After every row comes one of two labels: whether the row has a hidden trait. Each part has its own trait and labels.
[ -6  10   5 -32 -11 -33 -25 -29 -43   8   4  20  15   4  21 -16   9  -5
  -8  13   5] | <86>
[-15   0  10 -19  -7 -44  -8  -9 -39   6  15  20  26  12  21  -6   8   3
   9  10   4] | <86>
[ 10  -5   7 -16   8 -50 -21 -14 -35   9  23  11  12  -6  21 -16   1 -12
   9 -23  16] | <91>
[  9  21  -2 -37 -17 -13 -66 -36 -24  29 -26  22   4   0  49 -30  16 -26
 -29  33   6] | <86>
[-13  10  12 -22  -1 -33  -3   4 -42   4  19  23  44  -8  21 -17  10  -3
  -1   8  15] | <91>
[-26   3  19 -11  -9 -58 -15   4 -37   0  21  20  37  -2   2 -21  -9   6
  10  -2  11] | <86>
[ 18   2 -10 -38   3 -28 -27  -4 -34   4   8  25  36 -30  39  -9  25 -25
  -4 -12   5] | <86>
[ -3   5   8 -30  -9 -21 -26 -18 -26  10  11  18  19   8  26 -12  14  -3
  -4  14   1] | <91>
[ -5   6  10 -24  -2 -34 -13  -7 -35   4  12  19  34  -1  29 -17  12  -6
   0  11  14] | <91>
[ 16  10   1 -26  16 -34  -8   5 -57  24  12  23  35 -18  36 -15  23 -17
  -6  26  22] | <91>
[-15  -8  18 -12 -10 -58 -12 -10 -38 -11  29  17  15   6   6 -17 -11   1
  18 -26   7] | <91>
[-64  -7  37  -2 -23 -75  16   6 -42 -39  46  32  38  10 -27 -16 -31  28
  30 -18   3] | <91>
[ -9  11   5 -29  -6 -19 -36 -37 -37  24  -7  10   5  15  37 -29  11 -11
 -14  24  11] | <86>
[-10   9   7 -37 -22 -21 -40 -35 -38   6  -3  16   9  18  36 -12  10  -9
 -11  14   3] | <86>
[ -4   7   2 -20  -3 -33 -17 -10 -37  15   8  20  23   1  35 -14  15  -5
  -1  16  11] | <86>
[-10   4   7 -33  -5 -29 -27  -9 -40  17  12  33  29  -7  30 -17  23 -16
  -4   8   7] | <86>
[ -5   7  11 -14   4 -58  -7 -10 -47  -5  25  14  45  -8   8 -22  -3   6
   6   4  16] | <86>
[  1  14  -1 -39 -22 -11 -46 -42 -38  19 -13  22  -2  25  49 -19  16  -9
 -18  26   0] | <86>

[ 18   6  28  75  24  -9  -5 -47 -27 -35 -43  -8 -63 -53 -50   2  12 -33
   1 -66  40 -19] | (89)
[  4 -41  24  43  20 -31  -2 -35 -24 -51  -2   2 -18 -20 -12  -4  23 -13
  10 -30  16 -73] | (89)
[-35  26  25  46   8   8 -32 -24   6 -36   6   7 -17 -16 -49   8  -2 -10
   6  22 -32 -54] | (92)
[-20 -44 -58  58  -7 -17  11  35 -32 -40   6 -49   8 -45  17 -91   3 -70
  23 -22  29 -37] | (92)
[ -3  13  45  34 -12  12 -23 -12   2 -35   5 -29   7 -32 -41  21  -8  10
   3   7  14 -58] | (89)
[ 27 -27  69  -6  11   4 -10  16 -19  -9   7   3 -19  23  13  38  14  12
   0 -27  57 -13] | (92)
[ 19  35  16  45  17  19 -29   9  22   5   0  13 -21  20 -49   0 -10  -7
   0  16  -3 -32] | (92)
[ -7 -13  25  76  -4   9   3 -20 -15   1  -3  12 -21  14 -33  19   5 -17
   2 -47  33 -26] | (92)
[  6  13  45   6  23  -3 -24 -22  10   5  -1  37   4  12 -22  59  24  59
 -13  -7 -18  -1] | (92)
[ 10 -33  -3  23   1 -20  13  -5 -38  45  32  40  15  47  16 -19  21  -9
   6 -47  27 -36] | (92)
[ 20  -2  -9  -1   6   3  -9  34  -8 -16 -29  -3 -46   7  12 -32   7 -39
  18   3  23  11] | (92)
[ 25  -5   8  23   5 -10  33 -30 -31  56  10  26  18  29 -14  15 -14 -13
  -5 -34  39 -41] | (89)
[ 31  34   4  12  21   6  -6 -19  -1 -15  -3  20 -15   5 -22   8  32  -5
   2 -55  35 -36] | (92)
[-56  -9   5  15 -18   0 -19  11  -3 -13  -3  21 -33  13  -6 -32 -18 -24
  10  19 -12 -16] | (92)
[-19  19  18 -11 -20  14 -12  12  14  30   6  33  21  41  -2  11   0  40
  -6  18   0   0] | (89)
[ 55   2  24  24  41 -11  -7 -36 -13  -9 -27  25 -43   1 -24  39  16   9
  -9  -4 -33 -29] | (92)
[-14 -24  26  34   9  -6 -20 -11 -30 -60 -40  -6 -67 -19 -30  -1   3 -13
  14  11 -25 -51] | (92)
[ 17  28 -19 -10  16   8  -8  -9   7  55 -43  38 -55  45 -28 -24   3 -26
   5  -9 -14  37] | (89)

New part:
[ -3  -6  -2   0   8  -3 -15  17 -24  -4   9  15  -6  11   7  -7   7  -1] | <48>
[ -7   3  -2  -6   5  -5  -7  16 -31  -8  -8  17  -6  13   6   2  -4  -1] | <48>
[ 2 -5  0  3 -4  2  2 -9 20  4  9 -9  2 -6 -6 -8  3 -1] | <48>
[-19  19   1 -27 -12   2  29  19 -38 -16 -28  16  -8   6  11  13 -20   1] | <50>
[ -9 -16  -5  -9  32  -8 -35  38 -45  -5  20  42 -14  31  16 -15   9  -2] | <48>
[-5 -3  2 -8 -7  4  8 -1 10  0  2  3 -1 -6  0 -1  1  2] | <50>
[  0 -13  -2  -1  23   1 -19   0  15   4  27  19  -2   5  -1 -15  12  -1] | <48>
[-12  -9  -7  -9  31 -12 -41  58 -92 -17  -1  60 -22  49  24  -5  -7  -3] | <48>
[ -7 -10  -3  -9  19  -5 -17  20 -29   0  13  22  -6  14   9   3   8  -3] | <48>
[ 8 -3  0  7  1 -1 -5 -6 10  2  0 -1  0 -8 -3 -3  9 -2] | <50>
[ 17 -15   0  22  15  -2 -30 -19  31  15  19 -10   7  -6  -7 -13  20  -3] | <50>
[  6   2   1   7  -6   0   3 -14  27   2  -6 -10   2  -8  -5 -12   6  -1] | <48>
[-13  -9  -7 -10  31 -13 -34  62 -67 -18  10  53 -19  46  21  10  -7  -3] | <48>
[ -4  -2   0 -16   9   3   1 -11  10   1   9   0   2  -9   1 -14   8   1] | <50>
[ 22  -5  -2  33 -13 -11 -34   6   2   3  -8  -8   7  14   0  34   6  -1] | <50>
[-19  -3   5 -41  22  16  32 -22  33   5  33   8  -2 -26  -7 -47  12   1] | <50>
[ 19 -10  -2  21   0  -4 -30 -11  32   9  10 -10   5  -4  -9  -2  14   0] | <50>
[ -8  -6   2 -13   8   5  14 -13  16   5   4   1   0 -11  -3 -25   2   2] | <50>
[ 15   1   2   7 -11   4  10 -26  17   7   8 -17   7 -18  -7  -5   8   2] | <48>
[  7  -6  -1   9   5  -1 -14  -7  13   3   8  -3   5  -2  -3  -3   5  -1] | <50>
[-22   2   3 -38   8   8  39  -1   6  -3   8   7  -4 -13   1 -26  -2   3] | <50>
[-3  6  0  8 -4 -2  1 14 -5 -5 -6  0 -1 -2  4 10 -9  0] | <50>
[-11   0   1 -13   9   5  13  -6  -4   0   1   4  -2  -6  -2   1  -1   2] | <50>
[ 6  0 -1 11 -4 -1 -6 -3  1  2  5  1  3  1 -1  6  2 -1] | <50>
[  6   1   3   0  -9   3   8 -24  22   7  -8 -23   5 -20  -7  -7   3  -1] | <48>
